Below are the code and all the weights of a small trained network. Each question names an input and a target symbol and asks about switching units off, where a switched-off unit gives its printed mean instead of its output.

import numpy as np


def w(rows, s, z=0):
    codes = np.array(rows[::2]) - 128.0
    scale = np.full(codes.shape[1], s)
    scale[-1] = z or s
    return codes * scale


def f(y):
    return y / 2 * (1 + np.tanh(0.7978845608 * (y + 0.044715 * y**3)))


def softmax(a):
    e = np.exp(a - a.max(-1, keepdims=True))
    return e / e.sum(-1, keepdims=True)


def log_softmax(a):
    a = a - a.max(-1, keepdims=True)
    return a - np.log(np.exp(a).sum(-1, keepdims=True))


def net(x, mask):
    ids = ['βγδεζθμξπστψω'.index(c) for c in x.split()]
    T = len(ids)
    res = E[ids] + P[:T]
    q, k, v = (res @ M[0].T for M in (Q, K, V))
    z = softmax(np.where(np.tri(T) > 0, q @ k.T / 4**0.5, -1e9)) @ v
    res = res + np.where(mask[0], z, O[0][:, -1]) @ O[0][:, :-1]
    y = f(res @ A[0][:, :-1].T + A[0][:, -1])
    res = res + np.where(mask[1:9], y, B[0][:, -1]) @ B[0][:, :-1]
    return log_softmax(res[-1] @ U[:, :-1].T + U[:, -1])


Q, K, V, O, A, B = {}, {}, {}, {}, {}, {}
E = w([
[97,59,22],'β',
[130,124,122],'γ',
[112,132,114],'δ',
[153,153,37],'ε',
[250,153,106],'ζ',
[73,135,177],'θ',
[137,198,198],'μ',
[145,169,126],'ξ',
[134,117,122],'π',
[171,12,133],'σ',
[138,61,199],'τ',
[95,63,134],'ψ',
[120,141,130],'ω',
],0.015)
P = w([
[16,216,66],'0',
[127,2,116],'1',
[107,16,104],'2',
[118,62,91],'3',
[109,62,86],'4',
[105,102,88],'5',
[105,72,87],'6',
],0.0036)
Q[0] = w([
[64,58,119],'H1',
[187,123,58],'H1',
[145,238,167],'H1',
[192,2,42],'H1',
],0.0064)
K[0] = w([
[157,169,131],'H1',
[46,130,125],'H1',
[108,98,205],'H1',
[77,255,133],'H1',
],0.0081)
V[0] = w([
[12,104,200],'H1',
[69,150,49],'H1',
[105,102,58],'H1',
[141,42,151],'H1',
],0.011)
O[0] = w([
[37,81,178,2],'H1',
[71,183,63,141],'H1',
[88,113,2,195],'H1',
[135,31,135,182],'H1',
],0.0091,0.0049)
A[0] = w([
[181,77,53,76],'N1',
[1,130,112,200],'N2',
[125,182,128,255],'N3',
[67,140,246,149],'N4',
[117,65,63,165],'N5',
[20,73,128,110],'N6',
[205,73,174,234],'N7',
[114,125,171,115],'N8',
],0.0087,0.0063)
B[0] = w([
[130,74,67,224],'N1',
[2,121,156,155],'N2',
[163,168,241,168],'N3',
[160,72,183,136],'N4',
[128,145,89,231],'N5',
[32,9,127,155],'N6',
[161,137,159,255],'N7',
[117,102,118,121],'N8',
],0.0073,0.01)
U = w([
[73,116,31,1],'β',
[93,148,119,102],'γ',
[63,167,119,145],'δ',
[114,198,24,187],'ε',
[254,152,121,142],'ζ',
[75,112,189,108],'θ',
[146,151,254,157],'μ',
[127,205,166,174],'ξ',
[103,148,120,118],'π',
[173,25,75,138],'σ',
[145,75,211,90],'τ',
[67,92,111,121],'ψ',
[84,158,151,125],'ω',
],0.008,0.009)

Each question gives the input, a string of symbols that net reads in full, and the target symbol t.
The units are the heads (4 rows each of Q, K, V and O) and the neurons (one row each of A and B). Each row of codes is followed by its name. A weight is (code - 128) times the scale printed after its matrix; where a second scale follows, it is the last column's (O, A, B and U).
mask holds one flag per unit, heads first, then neurons. A switched-off unit (its flag False) gives its mean, the last column of its rows in O or B, instead of its output. The means were averaged over made-up inputs and are rounded, as every weight is.
A unit's drop is (log p(t) with every unit on - log p(t) with that unit switched off) / (log p(t) with every unit on - log p(t) with every unit switched off).
The circuit of an input: a set's keep is (log p(t) with only the set's units on - log p(t) with every unit switched off) / (log p(t) with every unit on - log p(t) with every unit switched off). Starting from all 9 units, units are removed one at a time, each time the one whose removal leaves the highest keep (on an exact tie, the one counted first), for as long as the keep stays at least 0.8.
circuit, biggest first: the units of the circuit, biggest drop first
k most important neurons: the k neurons with the biggest drops, biggest first
drop of u: that unit's drop, to one decimal
input ζ ζ ζ ε π σ ξ, target ζ: circuit, biggest first => (H1, N2)
input θ σ ψ, target ψ: circuit, biggest first => (H1, N6)
input ζ ε σ σ σ, target ζ: circuit, biggest first => (H1)
input μ ω σ σ τ, target μ: circuit, biggest first => (H1, N1)
input ψ σ ψ, target ψ: circuit, biggest first => (H1, N2, N6)
input σ σ β, target β: 2 most important neurons => (N2, N5)
input ε θ μ, target μ: circuit, biggest first => (H1, N4, N1)
input σ σ σ σ σ ζ σ, target ζ: circuit, biggest first => (H1, N7)
input τ δ τ, target τ: circuit, biggest first => (H1, N4)
input σ ζ γ, target ζ: circuit, biggest first => (H1, N6, N2)
input τ τ μ δ θ, target θ: circuit, biggest first => (H1, N2)
input ζ μ σ ε, target ζ: 3 most important neurons => (N2, N3, N6)
input ζ ζ ζ ε, target ζ: 2 most important neurons => (N3, N2)
input δ σ ζ μ, target μ: 2 most important neurons => (N1, N5)
input ζ ψ ζ τ, target ζ: drop of N7 => 0.1
input β σ σ, target β: drop of H1 => 1.0
input ε σ σ, target ε: drop of H1 => 0.9
